Below are the code and all the weights of a small trained network. Each question names an input and a class and asks about switching units off, where a switched-off unit gives its printed mean instead of its output.

import numpy as np


def w(rows, s, z=0):
    codes = np.array(rows[::2]) - 128.0
    scale = np.full(codes.shape[1], s)
    scale[-1] = z or s
    return codes * scale


def norm(h):
    return h / np.sqrt((h * h).mean(-1, keepdims=True) + 1e-5)


def f(y):
    return np.maximum(y, 0)


def log_softmax(a):
    a = a - a.max(-1, keepdims=True)
    return a - np.log(np.exp(a).sum(-1, keepdims=True))


def net(x, mask):
    res = np.array(x, float).reshape(1, 2) / 4 @ E
    u = 0
    for l in range(3):
        y = f(norm(res) @ A[l][:, :-1].T + A[l][:, -1])
        res = res + np.where(mask[u : u + 6], y, B[l][:, -1]) @ B[l][:, :-1]
        u += 6
    return log_softmax(norm(res)[-1] @ U[:, :-1].T + U[:, -1])


A, B = {}, {}
E = w([
[167,88,116,214,96,90,167,229,253,172,163,87],'x0',
[153,135,149,203,150,52,123,49,193,115,217,255],'x1',
],0.0082)
A[0] = w([
[90,118,110,128,32,121,111,148,155,148,50,97,115],'0.n1',
[98,134,157,145,74,142,137,82,37,94,141,203,7],'0.n2',
[96,123,73,239,145,177,151,147,40,81,1,165,168],'0.n3',
[114,138,65,93,113,133,176,125,104,82,109,102,172],'0.n4',
[171,215,106,129,133,84,135,65,231,174,143,148,210],'0.n5',
[227,34,173,194,119,144,93,195,106,162,138,152,144],'0.n6',
],0.0055,0.0015)
B[0] = w([
[141,106,116,147,181,154,126,73,98,129,134,174,198],'0.n1',
[121,166,117,142,75,87,95,149,125,93,152,88,211],'0.n2',
[186,137,124,149,119,101,76,98,165,182,126,137,194],'0.n3',
[125,118,120,139,186,114,137,144,109,115,255,170,189],'0.n4',
[181,147,142,111,114,149,136,110,91,185,7,72,255],'0.n5',
[91,199,147,92,152,106,79,163,69,7,193,136,218],'0.n6',
],0.0085,0.0057)
A[1] = w([
[105,104,85,230,87,116,163,243,242,111,114,68,22],'1.n1',
[104,121,146,165,134,111,102,56,217,99,107,155,123],'1.n2',
[137,140,144,115,102,173,140,190,69,171,121,61,81],'1.n3',
[75,64,145,86,156,166,101,168,162,234,62,86,5],'1.n4',
[136,171,158,63,80,115,103,102,120,115,2,105,94],'1.n5',
[86,53,103,51,152,172,192,150,117,168,84,46,48],'1.n6',
],0.0065,0.0013)
B[1] = w([
[145,135,72,11,81,55,134,129,53,43,214,161,254],'1.n1',
[196,144,64,91,209,187,90,100,159,223,112,43,192],'1.n2',
[82,113,86,217,85,147,93,31,165,153,81,103,212],'1.n3',
[151,165,254,174,154,207,99,130,168,149,87,228,165],'1.n4',
[90,71,137,120,110,131,183,208,174,103,143,192,224],'1.n5',
[200,155,171,172,126,110,165,32,147,165,117,167,193],'1.n6',
],0.0089,0.0058)
A[2] = w([
[145,132,98,188,254,109,54,178,132,146,204,117,30],'2.n1',
[56,152,108,81,180,180,107,92,79,116,144,163,186],'2.n2',
[94,155,133,201,189,7,135,104,194,236,82,98,110],'2.n3',
[184,179,155,205,150,169,93,102,135,144,156,101,110],'2.n4',
[62,154,189,217,37,116,61,184,179,87,95,93,72],'2.n5',
[209,147,194,82,133,81,180,75,178,205,134,113,2],'2.n6',
],0.0072,0.0014)
B[2] = w([
[45,121,199,110,170,119,164,114,143,115,15,220,209],'2.n1',
[185,118,111,113,107,53,157,186,171,101,184,108,253],'2.n2',
[193,58,104,231,78,177,180,113,113,152,145,171,215],'2.n3',
[88,84,118,205,137,213,160,183,153,154,71,108,239],'2.n4',
[61,99,135,140,254,78,170,216,124,102,55,190,156],'2.n5',
[87,83,109,145,116,231,97,119,55,156,114,51,235],'2.n6',
],0.0096,0.006)
U = w([
[189,170,84,32,89,62,105,101,106,89,188,109,218],'0',
[176,89,99,225,119,247,127,55,113,199,68,124,198],'1',
[49,104,153,138,191,97,170,177,169,116,32,187,123],'2',
[57,170,174,107,131,156,120,128,148,181,132,53,8],'3',
[53,182,159,98,112,160,100,130,174,187,125,72,5],'4',
],0.012,0.003)

Each question gives the input, the list of numbers given to net, and the class t.
The units are the neurons (one row each of A and B). Each row of codes is followed by its name. A weight is (code - 128) times the scale printed after its matrix; where a second scale follows, it is the last column's (A, B and U).
mask holds one flag per neuron, layer by layer. A switched-off neuron (its flag False) gives its mean, the last column of its row in B, instead of its output. The means were averaged over made-up inputs and are rounded, as every weight is.
A unit's drop is (log p(t) with every unit on - log p(t) with that unit switched off) / (log p(t) with every unit on - log p(t) with every unit switched off).
The circuit of an input: a set's keep is (log p(t) with only the set's units on - log p(t) with every unit switched off) / (log p(t) with every unit on - log p(t) with every unit switched off). Starting from the 12 units with the biggest drops (on a tie, the unit counted first), units are removed one at a time, each time the one whose removal leaves the highest keep (on an exact tie, the one counted first), for as long as the keep stays at least 0.8.
circuit, biggest first: the units of the circuit, biggest drop first
unit that matters most: the unit with the biggest drop
k most important neurons: the k neurons with the biggest drops, biggest first
top k neurons in layer l: the k neurons of layer l with the biggest drops, biggest first
drop of u: that unit's drop, to one decimal
input [-4,2], class 0: unit that matters most	0.n5
input [-6,-6], class 0: 3 most important neurons	[0.n5; 2.n2; 0.n4]
input [0,2], class 2: circuit, biggest first	[1.n5; 0.n5]
input [-3,2], class 2: top 3 neurons in layer 0	[0.n1; 0.n2; 0.n4]
input [-1,-2], class 2: 2 most important neurons	[0.n5; 1.n1]
input [-2,0], class 2: 2 most important neurons	[1.n1; 1.n6]
input [3,0], class 2: 2 most important neurons	[0.n6; 1.n1]
input [-7,7], class 0: 2 most important neurons	[1.n6; 0.n3]
input [-2,1], class 2: 2 most important neurons	[1.n1; 2.n5]
input [-8,-8], class 0: top 2 neurons in layer 1	[1.n5; 1.n2]
input [-2,-1], class 2: 2 most important neurons	[1.n1; 1.n6]
input [1,0], class 2: 2 most important neurons	[1.n1; 2.n5]
input [1,-2], class 2: 2 most important neurons	[0.n5; 1.n1]
input [4,-4], class 0: 2 most important neurons	[0.n5; 1.n1]
input [-1,2], class 2: most important neuron	[1.n5]
input [8,0], class 0: drop of 1.n1	2.0
input [4,1], class 0: drop of 1.n4	0.0
